Here is a tiny trained network, its code and every weight. The questions are about switching its units off for an input and a class, where a switched-off unit gives its printed mean instead of its output.

import numpy as np


def w(rows, s, z=0):
    codes = np.array(rows[::2]) - 128.0
    scale = np.full(codes.shape[1], s)
    scale[-1] = z or s
    return codes * scale


def norm(h):
    return h / np.sqrt((h * h).mean(-1, keepdims=True) + 1e-5)


def f(y):
    return np.maximum(y, 0)


def log_softmax(a):
    a = a - a.max(-1, keepdims=True)
    return a - np.log(np.exp(a).sum(-1, keepdims=True))


def net(x, mask):
    res = np.array(x, float).reshape(1, 4) / 4 @ E
    u = 0
    for l in range(3):
        y = f(norm(res) @ A[l][:, :-1].T + A[l][:, -1])
        res = res + np.where(mask[u : u + 10], y, B[l][:, -1]) @ B[l][:, :-1]
        u += 10
    return log_softmax(norm(res)[-1] @ U[:, :-1].T + U[:, -1])


A, B = {}, {}
E = w([
[165,210,24,75,6],'x0',
[127,79,77,109,109],'x1',
[253,139,98,132,148],'x2',
[167,103,194,42,70],'x3',
],0.0058)
A[0] = w([
[122,140,44,175,203,1],'0.n0',
[154,203,129,66,61,58],'0.n1',
[91,22,32,97,124,142],'0.n2',
[130,5,85,64,97,112],'0.n3',
[220,121,150,105,173,55],'0.n4',
[51,217,112,114,254,103],'0.n5',
[105,96,189,128,70,170],'0.n6',
[251,178,85,190,199,171],'0.n7',
[103,113,212,108,212,57],'0.n8',
[170,229,231,154,96,167],'0.n9',
],0.0072,0.0021)
B[0] = w([
[157,179,110,211,16,180],'0.n0',
[60,64,55,118,142,209],'0.n1',
[159,182,255,157,145,191],'0.n2',
[206,178,153,179,113,186],'0.n3',
[97,72,77,68,77,188],'0.n4',
[171,199,137,134,128,214],'0.n5',
[113,231,113,95,179,189],'0.n6',
[178,69,146,76,36,253],'0.n7',
[135,70,8,128,152,225],'0.n8',
[178,98,172,71,138,210],'0.n9',
],0.0085,0.0049)
A[1] = w([
[209,170,148,176,86,191],'1.n0',
[126,128,206,75,95,102],'1.n1',
[143,35,62,133,123,255],'1.n2',
[123,151,185,151,220,39],'1.n3',
[129,10,195,185,193,178],'1.n4',
[16,174,170,129,129,152],'1.n5',
[194,82,186,178,191,82],'1.n6',
[158,93,149,41,149,101],'1.n7',
[51,235,166,102,156,76],'1.n8',
[149,146,118,1,149,150],'1.n9',
],0.0095,0.0029)
B[1] = w([
[106,148,224,110,139,239],'1.n0',
[159,183,130,147,124,179],'1.n1',
[61,54,178,140,147,253],'1.n2',
[174,109,123,153,156,178],'1.n3',
[114,193,18,88,175,218],'1.n4',
[245,53,194,47,33,203],'1.n5',
[96,140,110,127,223,191],'1.n6',
[150,198,122,238,139,217],'1.n7',
[189,58,160,97,1,207],'1.n8',
[98,173,180,194,95,243],'1.n9',
],0.0078,0.0062)
A[2] = w([
[164,220,134,248,129,137],'2.n0',
[166,207,175,122,183,77],'2.n1',
[130,110,184,105,156,92],'2.n2',
[126,124,157,62,144,57],'2.n3',
[69,139,97,79,33,194],'2.n4',
[146,106,142,100,144,5],'2.n5',
[142,106,139,170,105,123],'2.n6',
[207,45,89,107,151,94],'2.n7',
[95,187,113,79,56,217],'2.n8',
[97,119,120,136,171,66],'2.n9',
],0.011,0.0029)
B[2] = w([
[178,253,182,177,151,242],'2.n0',
[176,148,207,72,170,196],'2.n1',
[80,106,107,116,151,159],'2.n2',
[7,68,54,161,106,138],'2.n3',
[79,103,102,106,243,253],'2.n4',
[112,161,125,49,29,134],'2.n5',
[173,168,174,152,115,195],'2.n6',
[65,64,152,61,44,203],'2.n7',
[71,122,57,141,251,253],'2.n8',
[75,155,35,132,186,162],'2.n9',
],0.0059,0.006)
U = w([
[86,80,16,55,218,134],'0',
[180,35,133,5,24,105],'1',
[197,214,106,155,120,74],'2',
[188,124,159,56,171,252],'3',
[91,101,143,141,92,2],'4',
],0.012,0.0046)

Each question gives the input, the list of numbers given to net, and the class t.
The units are the neurons (one row each of A and B). Each row of codes is followed by its name. A weight is (code - 128) times the scale printed after its matrix; where a second scale follows, it is the last column's (A, B and U).
mask holds one flag per neuron, layer by layer. A switched-off neuron (its flag False) gives its mean, the last column of its row in B, instead of its output. The means were averaged over made-up inputs and are rounded, as every weight is.
A unit's drop is (log p(t) with every unit on - log p(t) with that unit switched off) / (log p(t) with every unit on - log p(t) with every unit switched off).
The circuit of an input: a set's keep is (log p(t) with only the set's units on - log p(t) with every unit switched off) / (log p(t) with every unit on - log p(t) with every unit switched off). Starting from the 12 units with the biggest drops (on a tie, the unit counted first), units are removed one at a time, each time the one whose removal leaves the highest keep (on an exact tie, the one counted first), for as long as the keep stays at least 0.8.
circuit, biggest first: the units of the circuit, biggest drop first
most important unit: the unit with the biggest drop
k most important neurons: the k neurons with the biggest drops, biggest first
k most important neurons of layer l: the k neurons of layer l with the biggest drops, biggest first
input [-5,6,-5,-7], class 2: circuit, biggest first => (0.n0, 0.n5, 2.n0)
input [-5,4,4,-1], class 0: circuit, biggest first => (1.n4)
input [4,-3,5,-3], class 1: 3 most important neurons => (0.n7, 1.n4, 0.n6)
input [5,-1,-5,4], class 0: 3 most important neurons => (0.n1, 2.n8, 2.n4)
input [6,-8,-1,-5], class 3: circuit, biggest first => (1.n0, 1.n7)
input [4,2,6,8], class 2: 2 most important neurons of layer 2 => (2.n7, 2.n1)
input [-6,-3,8,8], class 1: 2 most important neurons of layer 2 => (2.n7, 2.n8)
input [4,-4,-8,-4], class 1: 2 most important neurons => (1.n5, 1.n8)
input [5,-1,-4,-2], class 0: 3 most important neurons => (0.n1, 2.n4, 2.n8)
input [-4,6,6,-1], class 1: 2 most important neurons => (0.n7, 0.n4)
input [-4,-6,3,7], class 2: 2 most important neurons => (1.n7, 1.n9)
input [2,-7,8,-1], class 1: 2 most important neurons => (0.n7, 0.n4)
input [5,6,8,-7], class 1: 3 most important neurons => (0.n7, 1.n9, 1.n7)
input [-5,-4,2,0], class 0: most important unit => 0.n8
input [2,-5,8,-8], class 1: 4 most important neurons => (0.n7, 1.n7, 1.n9, 0.n6)
input [6,-5,6,3], class 0: 3 most important neurons of layer 0 => (0.n1, 0.n2, 0.n3)
input [3,-3,-6,7], class 2: 3 most important neurons of layer 1 => (1.n9, 1.n1, 1.n7)
input [-4,-8,-4,-8], class 2: 2 most important neurons of layer 0 => (0.n0, 0.n8)
input [7,6,0,0], class 0: 2 most important neurons => (0.n1, 1.n7)
input [4,7,3,1], class 3: most important neuron => (1.n0)
input [-5,5,8,2], class 1: 2 most important neurons of layer 0 => (0.n7, 0.n4)
input [-2,-5,6,-6], class 1: 2 most important neurons of layer 1 => (1.n7, 1.n9)
